(in the rows, 128 means zero)
Facts:
stagon | peros regotru, stodok | grokur 887
pladon | peros babre, seses | grokur 887
lolan | flekla brala | britrur loza | grokur 887
senun | flekla lalim | peros gizo | grokur 474
fufledre | flekla kubruk | grokur 887
seses | grokur 474
grigi | flekla tefe | britrur bogom, grista, nestos | grokur 893
skugak | flekla paplar | britrur vitrotru, nestos | peros regotru | grokur 571
zeve | flekla skefin | britrur bonibre | grokur 404
riskin | flekla veplar | peros gomim, tritakik | grokur 887
nestos | grokur 893
babre | flekla nagrotim | peros vitrotru | grokur 887
gogri | flekla brezu | grokur 404
brala | flekla brigra | britrur zofe | grokur 887
teklo | britrur flaflal, drudre, nubruk | grokur 887
ziskim | flekla kefus | grokur 404
braron | peros flabruk, gomim, tritakik | grokur 893
getu | britrur nubruk | grokur 404
treston | flekla skazak | grokur 571
mugak | flekla silak | britrur kubruk, lalim | grokur 887
rume | britrur skofara, vitrotru | peros zonaso | grokur 404
sestan | grokur 887
flaflal | flekla grigrure | grokur 404
vimen | flekla fetris | britrur vitrotru | peros gomim | grokur 887
runik | flekla fini | peros teklu, gomim | grokur 404
skisa | flekla lokle | britrur stagon | grokur 404
skugofus | flekla bonibre | grokur 887
klusetre | flekla stagon | peros trafel | grokur 893
zose | flekla nestos | britrur stagon | grokur 474
nubruk | grokur 887
flabruk | britrur stagon, trenim | grokur 404
pludrifis | flekla vura | grokur 571
gobo | flekla gogri | grokur 887
grubris | flekla tedin | grokur 571
plibru | britrur mabregis, loza | grokur 893
zurir | flekla bimis | britrur stagon, loza | grokur 887
bifan | flekla tutrun | britrur medrek | grokur 887
dritru | britrur loza | grokur 571
beskisin | britrur mabregis | grokur 404
piba | britrur riskin, zurir | grokur 893
stipan | flekla drudre | britrur nagrotim | grokur 893
labi | britrur drubre, mabregis | grokur 887
mibro | flekla bogom | britrur tedin | grokur 474
milim | britrur fini, sokir | grokur 404
lokle | flekla flabruk | britrur stagon | grokur 571
trasketer | britrur klabrir, stagon | peros gomim | grokur 893
tetrabam | flekla skugofus | peros gomim | grokur 474
lalim | britrur loza | grokur 893
zagim | flekla grigi | grokur 887
drubre | peros stodok | grokur 571
drafa | flekla plobi | grokur 893
doruso | britrur loza | grokur 893
gropi | flekla sestan | britrur stagon | peros sele | grokur 404
briza | flekla bifan | grokur 571
tutrun | flekla fural | grokur 571
braran | grokur 887
zizezas | flekla ziskim | britrur plisam | grokur 887
babis | flekla toplugre | grokur 887
gomim | grokur 887
maska | flekla doki | britrur fural, zurir | grokur 887
meren | flekla zonaso | britrur mabregis | grokur 887
regotru | flekla skisa | britrur grufan | peros vigrim, skunu | grokur 404
fipusku | flekla vitrotru | peros gomim | grokur 887
doki | flekla truflak | grokur 571
paplar | flekla viskul | britrur doruso | grokur 404
flosisik | flekla mabregis | britrur nubruk | grokur 404
sele | flekla dolorak | peros trasketer, gomim | grokur 893
skofara | flekla tetrabam | britrur stagon, munol | grokur 404
trafel | peros drubre | grokur 887
kilam | flekla plupuvuk | grokur 404
vonok | peros gomim, tritakik | grokur 893
plupuvuk | flekla fufledre | peros braron | grokur 893
veplar | flekla maska | grokur 404
mabregis | britrur stagon | grokur 893
gepun | flekla nubruk | peros teklu, vonok | grokur 893
kefus | flekla kodepil | grokur 887
bogom | flekla leteklek | britrur flaflal | grokur 887
greni | flekla lonir | britrur grufan, stagon | grokur 571
tritakik | peros gomim | grokur 887
zusko | flekla fipadil | britrur nagrotim, zizezas | grokur 474
grufan | grokur 887
lonir | grokur 404
dodal | flekla gastu | britrur medrek, rume, drudre | grokur 404
grastak | flekla medrek | grokur 887
klabrir | flekla bemim | britrur vitrotru | peros flabruk, gepun, pladon | grokur 404
bimis | flekla lolan | grokur 887
medrek | flekla rozar | grokur 474
darok | grokur 893
sokir | britrur dremok | grokur 887
skefin | britrur mabregis, stagon, dretru | peros gomim | grokur 887
zofe | grokur 893
kodepil | flekla stipan | peros regotru | grokur 887
gastu | flekla klabrir | grokur 893
zegabru | flekla tutem | grokur 571
ripo | peros tedin, fese, skunu | grokur 571
vitrotru | flekla skunu | grokur 893
truflak | flekla kilam | britrur dretru, loza | grokur 893
bonibre | britrur stagon | grokur 571
gizo | flekla briza | britrur mibro, stagon | peros vonok | grokur 474
silak | britrur klabrir, greni | grokur 571
porar | peros tedin, braron, vitrotru | grokur 474
plobi | flekla ripo | britrur stagon | grokur 887
munol | flekla klusetre | grokur 887
soklifun | britrur stagon, gizo | peros tetrabam | grokur 887
vegron | flekla teklo | grokur 887
skazak | flekla senun | britrur bonibre | grokur 887
mupinu | flekla drafa | britrur mabregis | grokur 404
ragim | flekla braran | britrur skofara | grokur 887
dokluba | flekla bufen | grokur 893
toplugre | flekla getu | grokur 887
vigrim | flekla gurugul | grokur 887
dremok | flekla milim | britrur bonibre | peros vonok | grokur 474
ladren | britrur mabregis | peros seses | grokur 893
tutem | flekla pavu | grokur 404
fini | britrur vitrotru | grokur 887
rozar | grokur 571
plisam | grokur 404
dretru | britrur vitrotru | peros gomim | grokur 893
viskul | flekla dokluba | britrur nubruk | grokur 887
tedin | flekla zeve | britrur medrek | peros doruso | grokur 404
brezu | flekla zusko | grokur 404
fetris | flekla gobo | britrur flaflal | grokur 474
zonaso | flekla zose | grokur 887
drudre | britrur stagon, zonaso, dremok, nubruk | grokur 887
vura | flekla darok | britrur stodok, plisam | grokur 887
brunamim | grokur 474
fipadil | flekla dremok | grokur 404
sobirol | britrur loza | grokur 404
tefe | peros sele | grokur 887
kemo | peros riskin | grokur 474
putum | flekla meren | britrur stagon | grokur 893
grigrure | grokur 887
nagrotim | flekla brunamim | britrur fural | grokur 887
bemim | britrur skofara | grokur 887
dolorak | grokur 887
brigra | flekla grastak | grokur 474
bufen | flekla flaflal | peros sele | grokur 571
stodok | britrur loza | grokur 893
fural | flekla fipusku | britrur munol, nubruk | grokur 887
gurugul | flekla pludrifis | grokur 887
kubruk | flekla mibro | grokur 404
suru | britrur drubre, stagon | grokur 404
loza | flekla skugak | britrur stagon, nubruk | peros teklu | grokur 474
fese | flekla zegabru | grokur 887
leteklek | flekla regotru | britrur stagon | grokur 404
grista | flekla flosisik | britrur stodok, fetris | peros gomim, vonok | grokur 404
teklu | britrur putum, fetris | grokur 404
pavu | flekla mugak | grokur 571
skunu | grokur 887
trenim | flekla sokir | grokur 887

Known rows:
sokir: [ 83 127 142 125 141 110 119 136 133 127 133 112 122 121 132 115 129 124
 148 118 119 155 130 124 112 145 121 133 112 125 120 141 121 140 135 131
 153 119 150 114  98 137 134 127 157 130 121 131]
bimis: [129 115 123 129 104 123 108 138 126 146 134 135 126 131 149 120 117 102
 114 139 134 120 122 132 124 135 125 137 142 131 153 137 148 115 135 129
 101 148 143 129 142 105  99 111 126 109 132 137]
babre: [142 113 112 129 123 121 111 146 129 134 147 136 129 114 133 119 126 113
 111 141 138 113 136 145 132 124 122 144 136 119 149 141 130 133 146 138
 120 140 129 121 129 110 108 111 120 117 144 126]
toplugre: [127 127 121 125 114 128 112 139 129 139 131 127 110 133 138 108 132 106
 124 129 136 127 133 143 124 118 114 153 129 121 122 132 161 122 139 139
 118 135 143 123 136 117 110 104 125 128 139 127]
paplar: [112 170 111  89 119 146 195  77 107 136  77 138 119 106 148 153 130 124
 141 105 139 150 114 125 131 117 154  99 155 141 146  88 142 107 100 113
  94 156  83 155 142 119 173 162 133 123 144 127]
viskul: [115 163 120 118 106 146 178  87 107 127 105 144 119 117 147 159 119 135
 135 111 140 141 118 132 129 120 154 103 150 141 145 104 153  92  91  95
  98 152 108 148 141 137 151 156 136 134 127 133]
dolorak: [105 109 138 148 145 121 100 148 160 128 131 107 143 126 129 115 131 113
 138 128 121 128 122 130 111 145 116 130 122 133 133 149 105 154 146 141
 140 126 150 125 125 122 126 115 139 120 128 149]
brunamim: [115 102 144 148 134 109 106 145 148 115 142 100 144 134 121 124 133 114
 145 129 111 125 119 128 112 159 117 140 116 139 128 149 106 147 145 140
 137 127 148 132 131 110 116 124 141 134 121 145]
dodal: [ 95 154 122  70 127 130 174 105  98 140 105 149 102 113 148 137 121 136
 138 107 142 152 127  93 130 118 142 113 148 106 123 112 129 127 108 138
 118 138  93 120 120 115 151 154 132 130 149 105]
senun: [138 113 131 138 105 135 119 144 130 117 133 155 101 141 125 137 128 116
 132 142 127 120 124 118 119 116 132 160 121 115 127 137 143 107 139 130
 129 130 128 125 130  91 116 138 114 142 129 136]
skofara: [114 146 120  88 126 129 139 115 122 149 111 124 109 118 140 117 139  98
 128 115 135 133 133 124 130 121 124 134 136 115 130 111 148 131 133 145
 114 142 113 135 141 107 132 119 129 121 153 112]
grastak: [151 109 116 120  90 164 100 112 107 151 123 152 153 150 154 115 130 120
 107 140 118 110 129 111 143 113 119 138 141 157 143 145 146 132 122 115
 107 108 120 129 146 104 103 115 138  98 114 137]
lonir: [103 110 132 107 149 122 107 138 156 141 117 102 148 114 127 110 136  97
 143 121 114 140 124 112 104 145 117 137 124 137 137 148 105 168 159 165
 140 128 135 134 123  99 138 126 144 115 141 139]
plupuvuk: [143 127 113 148 114 129 104 172 136 121 162 144 107 108 122 120 107 152
 133 162 133 108 160 159 132 101  92 136  96 102 105  94 148 121 162 129
 127 134 151 107 104 136  93  88  61 135 128 115]
fini: [ 79 127 145 131 130 130 121 136 134 110 126 136 114 125 141 121 123 133
 156 127 116 149 128 106 111 136 134 136 115 117 111 154 119 140 130 130
 150 110 142 110  91 124 153 145 145 132 126 138]
grigrure: [104 112 136 148 124 137 103 140 160 105 118 131 123 127 137 125 135 114
 154 132 110 140 129 113 104 129 131 150 112 136 122 163 122 133 143 135
 140 118 147 123 114 113 146 144 136 125 123 160]
brezu: [204 111 123  90 158 132 112 112 132 161 122 133 127 164  94 110 189  98
  68 113 143 100 127 102 140  83 137 169 172 102  91 182 117 150 105 192
 159 106  87 101 144 117 118 122 137 127 157  93]
zizezas: [204 175  89 174 139 158 156  84 205 110  84  77 157 105 109 165 169  88
 110 103 131  98 111 220 128  92 147  97 144 194 123  83 131 107 142 131
  62 165 126 191 186 124 145 129  77 130 145 168]
dritru: [115 146 148 152 159 107 170 119 129  95 128  87 141 121  96 164 121 163
 144 112 133 136 123 142 129 166 134  82 115 148 125 104  98 116 107 101
 134 132 141 143 132 174 149 147 151 153 110 128]
tutrun: [161  97 135 139  83 149  97 130 104 130 128 160 140 162 124 130 122 140
 111 154 118 105 132 108 144 138 116 143 138 156 143 133 149 108 114  90
 108 102 138 141 167 117  91 117 148 109 105 146]
gurugul: [161 109 123 120 109 163  96 117 116 151 126 151 142 147 138 122 132 126
 103 142 117 105 131 113 145 104 115 145 137 136 121 149 138 133 126 133
 122 108 119 119 136 113 106 116 121 106 125 128]

Rows:
No name comes twice in this set of rows, the named rows included.
[184 171 102 165 143 151 157  89 190 115  95  91 148 118 112 155 149 100
 117 111 131 107 114 200 134 101 140  95 143 178 122  88 133 120 132 134
  80 161 122 176 175 126 140 125  88 127 146 151]  nagrotim
[238 188 117 171 176 138 206  75 187  73  88  80 116 137  61 190 210 103
  94  82 156  97 101 208 132  67 180 109 158 155  77  98 128  82  81 154
 110 147  82 160 178 150 168 169  93 179 159 133]  zusko
[ 75 128 168 126 140  97 153 134  98 103 145 111 120 128 111 133 110 176
 154 121 137 151 131 113 126 180 133 113 108 108 123 118 119 124  99  99
 158 119 146 116 113 172 142 138 175 161 108 115]  silak
[122 157 121 147 143 123 177 129 103 131 156 133 123 101 126 152 101 173
 141 133 146 126 136 151 157 126 110  61 123 119 105  72 127 114 108 110
 113 141 130 108 108 176 113 107  92 138 122  91]  truflak
[ 98 109 163 138 148 102 127 152 122 104 147 111 130 137 108 130 114 153
 147 133 127 137 121 115 123 172 125 118 115 122 127 130 104 129 117 117
 149 118 155 122 127 152 123 131 162 141 111 132]  bonibre
[136 116 105 108 118 142 105 133 157 148 107 124 135 125 140 109 132  74
 111 134 119 119 122 135 121 125 118 156 141 142 150 133 142 139 161 158
  87 137 127 151 162  78 118 116 115  98 152 148]  flaflal
[179 155 102 158 147 171 120 101 248  86  48  81 150 100  99 143 188  66
 133 108  95 118 121 185  95  88 142 146 109 196 103 122 125 152 172 164
  99 138 122 199 176  80 184 154  88 116 149 197]  plisam
[109 168 118 114 112 132 180  93 103 140 108 119 125 116 144 148 125 132
 138 108 150 141 116 146 134 132 146 105 141 140 149  89 154 100  97  95
 101 163 111 153 143 150 145 135 146 132 129 119]  lolan
[118 120 126 112 106 107 129 140  99 135 146 145 109 132 127 130 119 133
 137 131 144 133 132 129 131 136 132 154 126 111 143 117 150 106 137 109
 135 142 117 126 127 116 108 125 137 152 121 113]  gizo
[148 125 120 135 125 122 143 130 118 133 139 123 134 133 115 143 119 131
 129 124 135 119 114 146 135 134 137 128 135 135 143 106 125 104 135 113
 118 155 113 148 150 114 118 133 115 145 128 126]  loza
[149 121 133 115 135 102 136 139 110 134 151 126 100 150 102 128 145 130
 114 115 153 124 119 128 128 126 143 162 135  94 120 127 134 107 120 132
 161 142 110 114 132 126 108 133 134 166 138 109]  dremok
[173 131 132 140 138 106 146 126 139 119 140 117 118 150 109 144 147 103
 104 113 148 110 114 152 129 122 139 136 151 120 115 132 122 108 111 155
 120 141 114 126 161 124 106 127 127 160 150 109]  fetris

The same elements again, as new rows of numbers:
Known rows:
skofara: [154 131  84 131 135 103 138 111 108 119 144  62 111 164 159 121 149 131
  85 116  65 165  88 145 147 108 167  92 127 138 110 124 112  99]
brezu: [143 136 134 124 146 113 112 104 141 136 119 111 127 120 151 105 127 112
 113 113 140 112 111 142 137 133  92 134 122 146 120 140 143 136]
teklu: [138 141 137 146 115 114 119 122  97 130 119 104 141 132 147 108 135 113
 134 133 100 123 104 156 174 126 116  94 122 132 113 136 143 137]
kubruk: [137 132 119 115 120 111 100 105 137 138 124 101 154 105 144 101 115 107
 125  99 128  93 115 146 146 134  95 128 118 134 106 142 154 147]
brigra: [107 115 127 130 100 103 112 139 126 138 102  97 137 129 148 115 113  94
 119 126 128  82 125 137 122 160  89 139 137 149 113 127 166 150]
seses: [117 121 122 126 123 115 124 120 122 129 122 118 137 137 141 112 112 102
 115 106 146  94 126 134 107 143  80 130 136 128 102 136 153 140]
loza: [131 141 102 173 103  98 156 168  89 112 111  83 115 155 161 160 131 103
  95 172  51 125  90 139 142 149 169  70 167 133 109  99 146 130]
treston: [143 131 118 106 126 113 111 135 111 145 107 115 117 165 161 122 122  91
  81 148 151  90 125 122 103 163 123 174 158 116 106 126 152 137]
doki: [115 104 118 131 117 105 113 133 126 141 129 113 138 129 144 125 115 115
 108 100 149 105 138 123 112 149 100 137 128 148 115 122 142 141]
drubre: [117 115 129 109 131 139 131 144 148 144 139 123 131 129 136 130 109  90
 120 113 157  91 139 132 112 147 117 125 128 136  96 128 154 140]
tritakik: [127 125 130 125 116 135 105 150 143 147 123 119  86  91 141 134  94 131
 102 133 150 110 101 116 137 147  81 189 108 106 119 131 108 138]
gobo: [118 119 112 100 134 123 104 142 137 157 120  80 141 107 123 135 103 136
 129 103 138  81 137 133 133 147 103 151 102 110 120 134 113 116]
pladon: [130 133 128 112 143 155 143 149 148 149 111  90 121 117 137 142  93 130
 115 128 165 101 119 145 115 149 104 153 111 126 121 132 113 111]
grufan: [124 108 114 108 123 128 111 142 131 149 121  72 141 106 132 112 109 130
 134 112 142  90 127 142 129 163 121 169 115 113 124 143 115 132]
drudre: [111 110 144 151 130 162 151 158  96 120  94  60 115 121 139 149 126 114
 152 127  80 140  91 156 144 149  84 114  86 145 120 125  99  69]
zagim: [135 135 111 100  98 114 120 143 129 150 102  71 129 128 134 117 106 147
  82 144 145  71 136 125 107 142 107 161 147 107 123 124 103 133]
nubruk: [105 101 133 111  90 131 111 138 120 152 122  97 139 103 115 123 108 124
 149  84 155  91 133 142 137 138  87 148  90 113 110 148  93 127]
grastak: [128 113 133 127 131 128 132 143 128 151  78  80 111 124 138 120 109 133
 119 148 150  91 113 148 115 172  65 178 124 139 129 134 122 129]
kefus: [122 124 113 108 143 123 104 136 137 151 115  85 138  93 127 144 112 138
 119 112 135  84 128 135 125 161  86 135 113 117 118 129 119 116]
vimen: [157 158 119 143 132 114 105 188 111 130 129 129  77 141 148 146 108 169
 108 167 112 136  99 129 142 141 132 130 117  96 131 111  85 130]
meren: [131 110 136 155 100 125 121 174  87 133  98  80 121 143 139 127 128 159
 146 143 127 119 103 156 144 152 113 144 118 114 139 133  86 134]

Rows:
No name comes twice in this set of rows, the named rows included.
[143 153 103 104 135 113 104 155 152 156 130 121 107 116 141 140 100 139
  79 144 144  95 108 108 128 157 136 174 126  91 127 126 120 132]  riskin
[129 104 135 157 107 137 122 159  88 127 156 119 113 139 127 111 123 159
 169  84 156 172 125 163 150 121 108 116  68 111 132 158  67  95]  sokir
[120 100  84 131 140 109 147 149 105 125 105  71 110 165 166 156 141  89
 119 172  56 137  97 134 113 170 166 114 144 142 109 102 139  94]  greni
[112 101 114 152 101 136 139 169 118 114 135 102  78 145 161 143 117  89
 113 137  82 163  80 108 123 153 148 130 108 127  87 128 108 101]  trasketer
[137 123  83 143 107 113 146 172  91 124  90  41 111 152 139 154 132 154
  99 165  72 119  88 143 131 138 149 110 141 112 129 114  79 115]  zurir
[141 140 118 142 140 105 109 175 116 139 102  65 127 143 142 157 131 154
 125 167  82 113 122 153 148 173 129 122 129 105 137 105 112 116]  ragim
[157 163 113 108 145 106 113 112 152 148 123 123  99 116 159 123 109 109
  85 126 129 118  99 122 137 127  98 136 139 121 108 122 148 141]  runik
[164 175 132 150 109 113 116 131  98 132 115 123 100 148 168 126 122 120
 110 178 103 129  81 138 177 139 145 116 139 110 118 130 143 151]  grista
[ 89  84 129 144  71 151 171 149  73 106 102  42 127 146 154 139 140  62
 142 132  62 138  93 130 124 153 134 110  98 145  89 142 115  62]  mabregis
[110 107 132 155 101 144 153 112 100 117 115  57 130 124 147 108 136  78
 152 106  59 154  82 164 154 118 118  94  93 167  98 149 137  98]  flabruk

Now the same elements, written a new way:
Known rows:
fese: [ 99 144 144 137 134 141 138 115 143 123 119 105 128  99 138 150 105 145
 155 152 114 114  88 113 124 111 152 108 132 125 109 117 151 130 131 125
 141 126]
skefin: [ 99 162 127 147 123 120 143 133 101 114 103  91 118  85 141 129 127 142
 144 147 110 143 126 114 124 116 123 134 136  85 124 108 128 101 102 131
 145 135]
paplar: [ 76 176 119 136 126 110 164 139 115 131  95  86 122  93 135 147 134 118
 158 150  93 140 123  91 119 111 138 133 139  94 121 109 133 122 133 121
 131 110]
zose: [ 96 158 132 143 122 115 142 131 110 127  94  85 132  90 132 128 114 125
 158 147 106 138 134 127 126  96 141 122 140  94 117 109 139 109 114 142
 143 121]
runik: [ 93 148 134 134 137 137 145 122 146 121 118 100 114 105 143 136 117 148
 145 149 111 120  79 108 119 114 149 112 133 132 116 129 150 129 107 126
 147 136]
vegron: [ 99 143 142 137 134 142 136 119 146 121 119 105 127  99 140 149 107 146
 155 152 115 115  90 114 122 111 152 112 132 124 115 115 151 130 131 125
 141 127]
ripo: [110 147 132 128 127 132 130 120 135  99 124 104 104 101 149 135 109 157
 146 150 116 121  94 113 128 119 143 114 122 114 127 108 142 123 132 124
 136 130]
skunu: [104 144 134 130 130 124 136 115 130 103 124 104 108  99 146 136 104 163
 149 148 119 120 106 126 119 122 142 108 119 116 127 103 138 128 142 116
 128 124]
truflak: [ 91 156 124 163 109 128 133 137 138 118  98 103 135  98 144 144 151 143
 159 142  99 134 123 116 103 107 146 161 141  82 143 130 108 111 136 167
 150  91]
fipusku: [102 148 134 135 132 135 141 117 133 107 129 104 113 101 146 138 112 152
 137 143 118 118  89 112 120 122 134 111 128 118 119 115 143 124 118 117
 144 140]
plupuvuk: [102 140 127 145 118 146 122 123 168 105 124 110 119 111 151 138 133 164
 153 144 113 121  89 116 105 112 150 146 129 111 145 133 139 123 136 154
 154 116]
ziskim: [ 92 147 137 129 137 129 145 123 143 117 112 100 113 102 143 139 108 158
 153 151 114 121  89 117 116 115 155 104 130 128 122 116 147 133 128 125
 136 125]
putum: [ 85 151 132 149 135 137 156 131 126 124 107  89 130  95 132 153 122 142
 162 150 105 126  99 114 124 106 139 126 138 117 115 115 153 123 127 139
 144 117]
loza: [ 87 169 122 134 123 123 148 121 130 125 112  87 131 105 132 144 121 102
 152 144  96 121 107  94 137  93 144 126 138 108 107 118 154 129 131 125
 149 127]
fufledre: [105 137 140 135 117 133 120 121 162 116 126 119 128 105 153 138 119 163
 162 147 119 119 101 119 106 113 161 139 137 107 143 124 148 117 132 138
 148 116]
lalim: [ 77 186  99 125 121 108 163 125 143 110 121  84 119 106 142 164 141 126
 161 145  88 125 120  65  95 120 126 137 119  70 150  99 137 149 174 101
 112 117]
leteklek: [ 87 145 132 129 124 117 140 145 131 143  95  91 128  84 141 124 123 161
 181 166 113 158 131 106 113 105 152 161 154  96 152 111 186  91  87 142
 146 125]
drubre: [108 155 126 135 126 135 133 124 134 110 111 100 117  97 144 139 113 145
 152 159 108 125  97 108 127 113 141 123 127 107 120 110 142 124 134 128
 141 133]
tutem: [ 93 149 138 130 135 129 145 124 144 116 115  98 111 103 143 138 108 157
 153 151 113 122  90 119 115 118 154 103 128 128 121 117 142 134 128 124
 135 122]
brezu: [ 90 149 135 130 138 128 148 124 139 116 113  99 110 102 141 137 106 155
 149 151 113 121  90 117 116 117 150  99 127 129 118 114 142 134 128 124
 131 122]
tedin: [ 98 151 131 139 132 130 139 134 127 116  95  91 109  96 139 126 116 150
 150 158 104 135 103 120 126 109 147 116 134 118 115 118 141 110 106 142
 144 129]

Rows:
No name comes twice in this set of rows, the named rows included.
[ 90 168 126 140 122 118 151 135 111 125 104  94 128  89 138 149 129 122
 159 151 102 137 126  98 128 109 138 137 141  85 122 105 138 113 132 127
 133 110]  dritru
[ 93 145 135 127 132 122 139 123 140 107 116 101 104 104 147 132 110 165
 151 148 116 123  97 122 109 120 152 103 124 122 134 114 140 128 131 124
 129 120]  lonir
[ 98 138 138 131 116 123 123 127 146 132 112  98 133  96 145 121 108 153
 172 154 122 138 127 123 113  94 156 146 146  99 144 117 175 103 107 146
 151 125]  mibro
[ 91 156 133 148 131 120 149 140 111 128  83  87 121  85 134 130 119 147
 159 158 105 145 124 123 120 109 145 122 140 101 117 112 131 105 103 144
 140 116]  zeve
[103 148 139 136 132 144 131 116 149 113 117 103 119 103 141 147 111 145
 151 153 104 117  84 107 128 115 149 111 134 125 109 120 152 120 129 127
 149 132]  babre
[ 60 141 136 135 126 122 174 142  86 111 141 104  98 104 145 151 152 124
 154 111 109 144 105 128 163 114 133 153 162 149 116 106 167 107 154 146
 149  66]  stipan
[105 154 125 130 126 128 131 121 131 103 119  99 107 100 148 132 114 150
 146 151 108 130 103 116 127 118 138 130 122 108 127 109 136 124 140 123
 142 129]  stagon
[ 92 154 132 142 130 108 150 140 101 114  89  86 104  86 137 123 118 156
 152 153 110 145 126 131 121 116 138 111 130 103 124 104 125 105 109 139
 131 117]  milim
[ 94 137 135 133 137 141 145 114 157 104 131 101 114 109 144 149 110 168
 155 148 118 109  79 117 108 115 143 108 120 132 131 114 156 142 143 128
 135 124]  zofe
[ 88 158 135 142 126 121 152 133 102 124 107  95 121  90 134 145 127 125
 156 144 106 138 123 113 138 114 136 131 144 110 112 103 144 109 130 130
 140 107]  viskul
[ 95 152 136 145 124 116 141 133  99 115 102  95 117  86 138 132 123 144
 154 146 111 142 129 127 128 116 138 129 138 102 123 104 136 100 120 136
 139 111]  bemim
[ 95 159 137 154 132 139 152 133 105 135  97  90 132  84 133 140 121 120
 145 151 105 135 104 110 136 107 131 126 148 108 100 117 141 107  93 137
 157 137]  vimen
[ 63 144 145 122 125 127 166 129 103 122 158 118 106 111 148 158 141 105
 152 107 110 130  87 115 173 116 148 150 170 166  99 112 178 122 166 128
 154  67]  zizezas

